Below are the code and all the weights of a small trained network. Each question names an input and a class and asks about switching units off, where a switched-off unit gives its printed mean instead of its output.

import numpy as np


def w(rows, s, z=0):
    codes = np.array(rows[::2]) - 128.0
    scale = np.full(codes.shape[1], s)
    scale[-1] = z or s
    return codes * scale


def norm(h):
    return h / np.sqrt((h * h).mean(-1, keepdims=True) + 1e-5)


def f(y):
    return np.maximum(y, 0)


def log_softmax(a):
    a = a - a.max(-1, keepdims=True)
    return a - np.log(np.exp(a).sum(-1, keepdims=True))


def net(x, mask):
    res = np.array(x, float).reshape(1, 3) / 4 @ E
    u = 0
    for l in range(3):
        y = f(norm(res) @ A[l][:, :-1].T + A[l][:, -1])
        res = res + np.where(mask[u : u + 10], y, B[l][:, -1]) @ B[l][:, :-1]
        u += 10
    return log_softmax(norm(res)[-1] @ U[:, :-1].T + U[:, -1])


A, B = {}, {}
E = w([
[99,154,105,153,202],'x0',
[202,18,90,150,164],'x1',
[180,161,99,252,60],'x2',
],0.0011)
A[0] = w([
[160,68,69,168,131,40],'0.n1',
[159,179,67,155,221,101],'0.n2',
[91,171,114,151,199,7],'0.n3',
[100,8,63,110,161,54],'0.n4',
[143,205,91,144,247,19],'0.n5',
[158,210,90,194,230,94],'0.n6',
[44,178,185,123,80,15],'0.n7',
[102,154,128,179,253,23],'0.n8',
[44,139,170,58,183,135],'0.n9',
[165,203,61,203,131,101],'0.n10',
],0.0022,0.002)
B[0] = w([
[164,169,138,125,151,166],'0.n1',
[133,74,153,109,69,187],'0.n2',
[129,129,106,84,155,138],'0.n3',
[140,224,130,140,132,193],'0.n4',
[33,8,79,4,41,156],'0.n5',
[90,49,125,98,66,199],'0.n6',
[185,172,104,128,149,162],'0.n7',
[100,52,96,73,37,161],'0.n8',
[144,88,188,172,138,251],'0.n9',
[165,133,216,158,156,223],'0.n10',
],0.0036,0.0014)
A[1] = w([
[176,44,115,126,172,81],'1.n1',
[190,164,122,117,84,141],'1.n2',
[99,95,72,79,15,139],'1.n3',
[152,62,26,146,175,53],'1.n4',
[213,76,195,164,170,168],'1.n5',
[96,88,209,132,80,158],'1.n6',
[85,158,5,128,162,2],'1.n7',
[183,147,177,151,97,142],'1.n8',
[17,215,152,101,134,99],'1.n9',
[53,206,161,113,45,108],'1.n10',
],0.0029,0.002)
B[1] = w([
[111,180,155,93,61,184],'1.n1',
[74,109,144,128,159,185],'1.n2',
[108,2,21,88,197,177],'1.n3',
[183,188,84,45,59,156],'1.n4',
[88,192,109,102,147,251],'1.n5',
[88,119,91,148,188,226],'1.n6',
[94,60,169,152,222,128],'1.n7',
[71,114,98,116,143,210],'1.n8',
[182,179,78,75,55,177],'1.n9',
[185,101,81,98,149,197],'1.n10',
],0.0037,0.0025)
A[2] = w([
[118,150,227,128,170,3],'2.n1',
[142,103,119,233,144,111],'2.n2',
[148,185,197,100,152,72],'2.n3',
[105,23,119,110,86,145],'2.n4',
[214,204,109,106,103,87],'2.n5',
[142,116,191,45,136,116],'2.n6',
[143,145,191,245,126,79],'2.n7',
[154,120,245,97,154,72],'2.n8',
[153,104,253,89,180,68],'2.n9',
[238,180,117,89,102,97],'2.n10',
],0.0043,0.0034)
B[2] = w([
[80,108,14,30,86,132],'2.n1',
[121,57,195,101,63,186],'2.n2',
[62,76,139,133,166,157],'2.n3',
[101,81,82,73,196,251],'2.n4',
[227,166,75,37,25,220],'2.n5',
[160,107,107,204,92,218],'2.n6',
[37,2,225,240,32,165],'2.n7',
[102,59,190,208,15,147],'2.n8',
[126,143,188,225,31,160],'2.n9',
[200,204,36,107,19,216],'2.n10',
],0.0046,0.002)
U = w([
[238,224,9,5,6,254],'0',
[27,17,224,226,17,254],'1',
[58,21,11,9,187,245],'2',
[35,154,88,69,221,153],'3',
[230,225,253,111,228,2],'4',
[208,251,225,191,252,2],'5',
[232,232,238,177,237,2],'6',
[223,229,237,154,248,2],'7',
],0.0056,0.0047)

Each question gives the input, the list of numbers given to net, and the class t.
The units are the neurons (one row each of A and B). Each row of codes is followed by its name. A weight is (code - 128) times the scale printed after its matrix; where a second scale follows, it is the last column's (A, B and U).
mask holds one flag per neuron, layer by layer. A switched-off neuron (its flag False) gives its mean, the last column of its row in B, instead of its output. The means were averaged over made-up inputs and are rounded, as every weight is.
A unit's drop is (log p(t) with every unit on - log p(t) with that unit switched off) / (log p(t) with every unit on - log p(t) with every unit switched off).
most important unit: the unit with the biggest drop
top k neurons: the k neurons with the biggest drops, biggest first
k most important neurons of layer l: the k neurons of layer l with the biggest drops, biggest first
drop of u: that unit's drop, to one decimal
input [1,8,-8], class 0: most important unit -> 1.n4
input [-7,8,-5], class 0: top 2 neurons -> (0.n6; 0.n4)
input [-1,-5,-6], class 1: top 2 neurons -> (0.n9; 0.n4)
input [1,3,0], class 3: top 4 neurons -> (0.n4; 0.n1; 1.n2; 1.n9)
input [-1,-2,-3], class 3: top 3 neurons -> (0.n9; 1.n6; 1.n5)
input [-4,-5,-6], class 1: top 3 neurons -> (0.n9; 0.n4; 1.n3)
input [5,7,-7], class 0: top 2 neurons -> (1.n4; 0.n10)
input [4,-5,-7], class 1: top 2 neurons -> (0.n9; 1.n5)
input [0,3,-2], class 3: 4 most important neurons of layer 0 -> (0.n4; 0.n5; 0.n6; 0.n8)
input [-6,5,2], class 2: 2 most important neurons of layer 0 -> (0.n7; 0.n10)
input [1,-6,-8], class 1: top 2 neurons -> (0.n9; 0.n4)
input [-6,-5,-6], class 1: top 3 neurons -> (0.n9; 1.n5; 1.n4)
input [-7,8,-6], class 0: top 2 neurons -> (0.n4; 0.n6)
input [-2,6,-5], class 0: most important unit -> 0.n10
input [-2,8,-8], class 0: top 2 neurons -> (1.n4; 0.n10)
input [4,-8,-8], class 0: 2 most important neurons of layer 1 -> (1.n9; 1.n2)
input [6,7,-6], class 0: top 3 neurons -> (1.n4; 0.n4; 0.n10)
input [-3,2,-1], class 3: 2 most important neurons of layer 2 -> (2.n5; 2.n10)
input [3,5,-6], class 1: top 2 neurons -> (1.n9; 0.n9)
input [-6,-2,-3], class 2: most important unit -> 0.n10
input [-6,4,0], class 2: 2 most important neurons of layer 0 -> (0.n10; 0.n9)
input [7,0,8], class 1: drop of 0.n10 -> 0.4
input [-1,5,8], class 1: drop of 1.n9 -> 0.1
input [6,-7,-5], class 0: drop of 1.n9 -> 4.5
